Below are the code and all the weights of a small trained network. Each question names an input and a class and asks about switching units off, where a switched-off unit gives its printed mean instead of its output.

import numpy as np


def w(rows, s, z=0):
    codes = np.array(rows[::2]) - 128.0
    scale = np.full(codes.shape[1], s)
    scale[-1] = z or s
    return codes * scale


def norm(h):
    return h / np.sqrt((h * h).mean(-1, keepdims=True) + 1e-5)


def f(y):
    return np.maximum(y, 0)


def log_softmax(a):
    a = a - a.max(-1, keepdims=True)
    return a - np.log(np.exp(a).sum(-1, keepdims=True))


def net(x, mask):
    res = np.array(x, float).reshape(1, 8) / 4 @ E
    u = 0
    for l in range(3):
        y = f(norm(res) @ A[l][:, :-1].T + A[l][:, -1])
        res = res + np.where(mask[u : u + 13], y, B[l][:, -1]) @ B[l][:, :-1]
        u += 13
    return log_softmax(norm(res)[-1] @ U[:, :-1].T + U[:, -1])


A, B = {}, {}
E = w([
[112,180,115,198,128],'x0',
[129,127,134,127,125],'x1',
[129,74,5,148,19],'x2',
[127,125,130,130,128],'x3',
[209,48,188,224,123],'x4',
[130,128,129,130,128],'x5',
[124,129,133,132,125],'x6',
[2,27,130,166,173],'x7',
],0.0019)
A[0] = w([
[137,99,63,124,92,9],'0.n0',
[107,178,124,187,137,82],'0.n1',
[158,60,128,38,148,31],'0.n2',
[108,189,105,255,143,100],'0.n3',
[137,146,139,133,204,53],'0.n4',
[122,179,174,101,190,182],'0.n5',
[123,194,121,216,124,171],'0.n6',
[94,218,92,199,147,111],'0.n7',
[69,71,115,150,163,251],'0.n8',
[166,121,165,172,107,60],'0.n9',
[153,122,164,136,211,104],'0.n10',
[131,103,48,110,101,58],'0.n11',
[149,90,120,77,151,79],'0.n12',
],0.0039,0.0027)
B[0] = w([
[82,153,160,166,40,140],'0.n0',
[139,88,147,78,124,146],'0.n1',
[153,30,190,24,82,140],'0.n2',
[147,49,166,19,104,180],'0.n3',
[84,160,166,137,66,141],'0.n4',
[106,124,109,169,4,220],'0.n5',
[149,47,140,35,126,201],'0.n6',
[142,37,159,26,109,180],'0.n7',
[220,197,103,119,110,253],'0.n8',
[139,83,108,188,165,145],'0.n9',
[85,149,147,146,57,166],'0.n10',
[88,141,174,159,69,158],'0.n11',
[134,80,169,85,98,136],'0.n12',
],0.0036,0.003)
A[1] = w([
[194,194,110,124,136,18],'1.n0',
[180,182,109,124,137,43],'1.n1',
[4,63,173,167,188,201],'1.n2',
[13,44,71,163,129,186],'1.n3',
[136,142,141,162,108,83],'1.n4',
[214,103,141,175,108,78],'1.n5',
[108,213,204,130,183,82],'1.n6',
[165,161,178,120,73,227],'1.n7',
[128,142,120,148,135,83],'1.n8',
[78,197,101,49,80,254],'1.n9',
[28,60,96,182,246,95],'1.n10',
[119,138,131,138,143,94],'1.n11',
[145,151,150,183,89,81],'1.n12',
],0.0033,0.0018)
B[1] = w([
[166,155,93,130,131,137],'1.n0',
[158,146,103,133,138,135],'1.n1',
[253,190,102,96,90,160],'1.n2',
[229,185,130,99,92,171],'1.n3',
[118,118,111,115,143,132],'1.n4',
[93,90,96,156,173,168],'1.n5',
[92,127,125,174,26,146],'1.n6',
[120,83,76,151,152,224],'1.n7',
[132,114,131,127,138,128],'1.n8',
[148,50,119,201,170,253],'1.n9',
[232,206,93,106,140,137],'1.n10',
[118,134,130,129,120,128],'1.n11',
[107,113,96,113,156,142],'1.n12',
],0.004,0.0039)
A[2] = w([
[208,43,61,195,62,251],'2.n0',
[102,97,205,105,83,139],'2.n1',
[14,162,56,54,133,144],'2.n2',
[92,173,24,41,87,156],'2.n3',
[94,177,206,181,126,145],'2.n4',
[78,190,68,81,164,121],'2.n5',
[153,137,220,150,174,186],'2.n6',
[81,211,253,119,183,123],'2.n7',
[126,139,126,132,151,96],'2.n8',
[158,145,162,119,171,139],'2.n9',
[86,190,227,97,190,138],'2.n10',
[111,136,110,145,143,107],'2.n11',
[168,126,109,107,192,130],'2.n12',
],0.0036,0.0026)
B[2] = w([
[25,228,186,85,194,254],'2.n0',
[87,148,75,76,121,143],'2.n1',
[174,54,190,222,148,142],'2.n2',
[170,77,216,200,155,162],'2.n3',
[75,131,42,147,104,136],'2.n4',
[135,94,174,214,214,134],'2.n5',
[113,77,2,116,84,143],'2.n6',
[96,113,30,143,25,133],'2.n7',
[114,124,119,119,127,128],'2.n8',
[105,112,44,115,115,133],'2.n9',
[122,117,95,149,61,131],'2.n10',
[116,132,126,110,146,128],'2.n11',
[94,173,84,133,126,138],'2.n12',
],0.003,0.0083)
U = w([
[109,145,134,124,142,254],'0',
[91,128,71,177,2,114],'1',
[242,222,102,108,150,97],'2',
[98,133,146,114,162,168],'3',
[154,44,159,229,194,75],'4',
[146,58,162,33,103,54],'5',
[87,156,135,116,152,89],'6',
],0.009,0.0059)

Each question gives the input, the list of numbers given to net, and the class t.
The units are the neurons (one row each of A and B). Each row of codes is followed by its name. A weight is (code - 128) times the scale printed after its matrix; where a second scale follows, it is the last column's (A, B and U).
mask holds one flag per neuron, layer by layer. A switched-off neuron (its flag False) gives its mean, the last column of its row in B, instead of its output. The means were averaged over made-up inputs and are rounded, as every weight is.
A unit's drop is (log p(t) with every unit on - log p(t) with that unit switched off) / (log p(t) with every unit on - log p(t) with every unit switched off).
The circuit of an input: a set's keep is (log p(t) with only the set's units on - log p(t) with every unit switched off) / (log p(t) with every unit on - log p(t) with every unit switched off). Starting from the 12 units with the biggest drops (on a tie, the unit counted first), units are removed one at a time, each time the one whose removal leaves the highest keep (on an exact tie, the one counted first), for as long as the keep stays at least 0.8.
circuit, biggest first: the units of the circuit, biggest drop first
most important unit: the unit with the biggest drop
top k neurons: the k neurons with the biggest drops, biggest first
top k neurons in layer l: the k neurons of layer l with the biggest drops, biggest first
input [8,-3,-1,3,6,-1,0,5], class 5: top 2 neurons	0.n3, 0.n6
input [8,7,-3,4,-6,0,5,-1], class 5: most important unit	0.n7
input [8,-6,-3,-7,6,2,3,5], class 5: top 2 neurons	0.n3, 0.n6
input [1,-6,6,5,-3,4,6,8], class 2: circuit, biggest first	1.n3, 0.n5, 1.n10, 1.n2
input [2,4,-7,4,6,-1,-2,-6], class 1: top 3 neurons	1.n9, 2.n6, 0.n8
input [7,6,-5,-2,-6,0,6,-5], class 5: circuit, biggest first	0.n7, 0.n6, 2.n0, 0.n8
input [1,8,1,-5,4,-4,-5,-2], class 6: top 3 neurons	1.n9, 2.n0, 2.n3
input [4,1,5,4,-3,-1,5,8], class 2: top 2 neurons	1.n3, 0.n5
input [1,-1,2,-8,6,-7,1,-3], class 3: top 2 neurons	2.n0, 1.n9
input [-1,5,5,-2,-7,-6,-3,6], class 4: top 3 neurons	2.n3, 0.n8, 2.n2
input [3,-2,6,1,5,7,-3,4], class 3: top 2 neurons in layer 2	2.n0, 2.n6
input [8,-5,2,4,-2,3,-5,6], class 5: top 4 neurons	0.n3, 0.n7, 0.n6, 0.n8
input [-2,-6,-1,7,7,0,0,7], class 2: top 3 neurons	1.n2, 1.n10, 1.n9
input [3,3,-2,7,2,7,-3,-4], class 3: top neuron in layer 2	2.n0
input [8,-3,1,5,-2,7,1,6], class 5: top 3 neurons	0.n3, 0.n7, 0.n6
input [-3,-8,4,7,1,-5,-7,4], class 6: top 2 neurons	0.n8, 2.n0
input [-7,-2,4,-5,-8,2,3,7], class 4: top 4 neurons in layer 2	2.n3, 2.n2, 2.n5, 2.n0
input [6,4,-5,7,-8,-3,-5,0], class 4: top 2 neurons in layer 2	2.n0, 2.n2
input [0,0,4,-4,5,-5,0,-4], class 3: top 2 neurons in layer 0	0.n8, 0.n5
input [-5,0,5,1,1,6,-4,6], class 2: top neuron in layer 1	1.n3
input [5,3,2,5,-7,3,0,-6], class 4: top 2 neurons in layer 1	1.n3, 1.n2
input [4,2,-8,5,7,-4,-2,-8], class 1: top 3 neurons in layer 0	0.n8, 0.n10, 0.n4
